Below are the code and all the weights of a small trained network. Each question names an input and a target symbol and asks about switching units off, where a switched-off unit gives its printed mean instead of its output.

import numpy as np


def w(rows, s, z=0):
    codes = np.array(rows[::2]) - 128.0
    scale = np.full(codes.shape[1], s)
    scale[-1] = z or s
    return codes * scale


def norm(h):
    return h / np.sqrt((h * h).mean(-1, keepdims=True) + 1e-5)


def f(y):
    return np.maximum(y, 0)


def softmax(a):
    e = np.exp(a - a.max(-1, keepdims=True))
    return e / e.sum(-1, keepdims=True)


def log_softmax(a):
    a = a - a.max(-1, keepdims=True)
    return a - np.log(np.exp(a).sum(-1, keepdims=True))


def net(x, mask):
    ids = ['Θαβγηπσφψ'.index(c) for c in x.split()]
    T = len(ids)
    res = E[ids] + P[:T]
    u = 0
    for l in range(2):
        r = norm(res)
        for j in range(2):
            rows = slice(2 * j, 2 * j + 2)
            q, k, v = (r @ M[l][rows].T for M in (Q, K, V))
            z = softmax(np.where(np.tri(T) > 0, q @ k.T / 2**0.5, -1e9)) @ v
            o = O[l][rows]
            res = res + np.where(mask[u + j], z, o[:, -1]) @ o[:, :-1]
        u += 2
        y = f(norm(res) @ A[l][:, :-1].T + A[l][:, -1])
        res = res + np.where(mask[u : u + 8], y, B[l][:, -1]) @ B[l][:, :-1]
        u += 8
    return log_softmax(norm(res)[-1] @ U[:, :-1].T + U[:, -1])


Q, K, V, O, A, B = {}, {}, {}, {}, {}, {}
E = w([
[124,229,155,180],'Θ',
[158,5,121,101],'α',
[137,168,128,177],'β',
[150,136,139,105],'γ',
[152,109,88,69],'η',
[134,196,185,88],'π',
[58,78,152,65],'σ',
[86,151,115,102],'φ',
[76,145,135,98],'ψ',
],0.022)
P = w([
[106,161,112,159],'0',
[204,87,222,119],'1',
[182,168,72,11],'2',
[128,152,153,230],'3',
[204,127,160,128],'4',
[119,201,56,90],'5',
],0.011)
Q[0] = w([
[16,30,70,154],'L0H0',
[26,253,61,161],'L0H0',
[131,112,4,170],'L0H1',
[183,223,98,71],'L0H1',
],0.0059)
K[0] = w([
[38,192,220,141],'L0H0',
[146,83,142,168],'L0H0',
[1,192,21,236],'L0H1',
[43,158,173,52],'L0H1',
],0.0078)
V[0] = w([
[174,222,33,3],'L0H0',
[248,20,142,108],'L0H0',
[162,53,40,226],'L0H1',
[97,145,253,105],'L0H1',
],0.0064)
O[0] = w([
[82,157,82,125,254],'L0H0',
[135,184,89,113,151],'L0H0',
[182,53,80,127,60],'L0H1',
[102,180,112,2,138],'L0H1',
],0.0085,0.0074)
A[0] = w([
[66,143,172,138,158],'L0N0',
[196,134,84,99,237],'L0N1',
[118,71,172,115,43],'L0N2',
[190,73,121,46,98],'L0N3',
[48,201,123,130,158],'L0N4',
[112,141,175,5,220],'L0N5',
[135,152,109,156,249],'L0N6',
[72,75,165,82,42],'L0N7',
],0.012,0.0022)
B[0] = w([
[196,62,112,105,171],'L0N0',
[126,144,211,198,205],'L0N1',
[96,192,201,95,137],'L0N2',
[90,131,2,168,179],'L0N3',
[187,127,79,75,236],'L0N4',
[83,204,157,185,255],'L0N5',
[128,150,163,16,176],'L0N6',
[92,48,142,203,156],'L0N7',
],0.0069,0.0093)
Q[1] = w([
[80,83,127,99],'L1H0',
[149,121,69,2],'L1H0',
[203,9,183,44],'L1H1',
[183,52,148,129],'L1H1',
],0.0068)
K[1] = w([
[69,168,83,49],'L1H0',
[131,117,108,163],'L1H0',
[90,116,129,254],'L1H1',
[126,172,196,153],'L1H1',
],0.0083)
V[1] = w([
[128,140,189,146],'L1H0',
[40,75,254,226],'L1H0',
[194,70,131,38],'L1H1',
[153,169,165,226],'L1H1',
],0.004)
O[1] = w([
[110,219,45,31,107],'L1H0',
[72,125,100,97,5],'L1H0',
[163,161,139,41,75],'L1H1',
[180,158,12,203,86],'L1H1',
],0.011,0.0026)
A[1] = w([
[212,116,223,147,169],'L1N0',
[87,28,108,231,169],'L1N1',
[117,166,1,87,252],'L1N2',
[55,133,160,156,101],'L1N3',
[119,202,164,177,97],'L1N4',
[186,131,101,174,198],'L1N5',
[156,76,188,41,106],'L1N6',
[116,161,134,135,111],'L1N7',
],0.0095,0.0024)
B[1] = w([
[204,68,255,141,173],'L1N0',
[83,128,100,79,176],'L1N1',
[140,106,99,173,255],'L1N2',
[158,131,88,219,157],'L1N3',
[211,162,42,84,205],'L1N4',
[170,225,158,119,191],'L1N5',
[124,14,40,130,140],'L1N6',
[149,180,130,97,167],'L1N7',
],0.0086,0.0076)
U = w([
[137,110,123,144,60],'Θ',
[132,71,114,101,161],'α',
[174,111,174,197,210],'β',
[120,149,138,158,2],'γ',
[133,151,73,249,98],'η',
[121,138,122,85,46],'π',
[60,134,110,159,197],'σ',
[81,138,98,75,190],'φ',
[82,150,104,70,68],'ψ',
],0.013,0.0032)

Each question gives the input, a string of symbols that net reads in full, and the target symbol t.
The units are the heads (2 rows each of Q, K, V and O) and the neurons (one row each of A and B). Each row of codes is followed by its name. A weight is (code - 128) times the scale printed after its matrix; where a second scale follows, it is the last column's (O, A, B and U).
mask holds one flag per unit, layer by layer, with each layer's heads first. A switched-off unit (its flag False) gives its mean, the last column of its rows in O or B, instead of its output. The means were averaged over made-up inputs and are rounded, as every weight is.
A unit's drop is (log p(t) with every unit on - log p(t) with that unit switched off) / (log p(t) with every unit on - log p(t) with every unit switched off).
The circuit of an input: a set's keep is (log p(t) with only the set's units on - log p(t) with every unit switched off) / (log p(t) with every unit on - log p(t) with every unit switched off). Starting from the 12 units with the biggest drops (on a tie, the unit counted first), units are removed one at a time, each time the one whose removal leaves the highest keep (on an exact tie, the one counted first), for as long as the keep stays at least 0.8.
units of the circuit, in order: the units of the circuit, biggest drop first
unit that matters most: the unit with the biggest drop
top k neurons: the k neurons with the biggest drops, biggest first
top k neurons in layer l: the k neurons of layer l with the biggest drops, biggest first
which heads matter: for each layer, one digit per head in row order, 1 if its drop is at least 0.15 and else 0, layers parted by /
drop when u is switched off: that unit's drop, to one decimal
input φ Θ α η, target α: units of the circuit, in order	[L0N5; L1H1; L1N6]
input φ η π φ, target α: which heads matter	10 / 00
input η η η η σ σ, target σ: unit that matters most	L0N5
input η β σ β η η, target η: units of the circuit, in order	[L1N2; L0H1; L0N1]
input η α η φ, target β: units of the circuit, in order	[L1H0; L0H0; L0N5; L0N3]
input φ π η ψ, target α: top 3 neurons	[L0N4; L0N0; L0N1]
input φ ψ φ α, target α: top 4 neurons	[L0N5; L1N1; L0N1; L1N2]
input η α β η, target β: units of the circuit, in order	[L0H1; L0N3; L1N0]
input φ γ η η, target α: which heads matter	11 / 01
input η σ η η, target β: top 4 neurons	[L0N5; L0N3; L0N6; L1N0]
input π Θ σ φ, target φ: top 4 neurons in layer 0	[L0N4; L0N0; L0N1; L0N3]
input Θ α η ψ, target α: top 3 neurons	[L0N5; L1N6; L0N1]
input η π φ φ, target β: top 2 neurons	[L1N0; L0N0]
input η β σ ψ, target β: top 2 neurons	[L1N0; L0N4]
input η φ σ ψ, target β: top 2 neurons	[L0N0; L1N0]
input α η α, target η: top neuron	[L0N3]
input η η η σ, target β: top 2 neurons	[L0N3; L1N0]
input φ η η φ, target α: drop when L0N7 is switched off	0.2
input φ φ η α, target α: drop when L0H1 is switched off	0.3
input β α η β σ, target σ: top neuron in layer 1	[L1N1]
input β β η, target η: drop when L0H1 is switched off	0.1
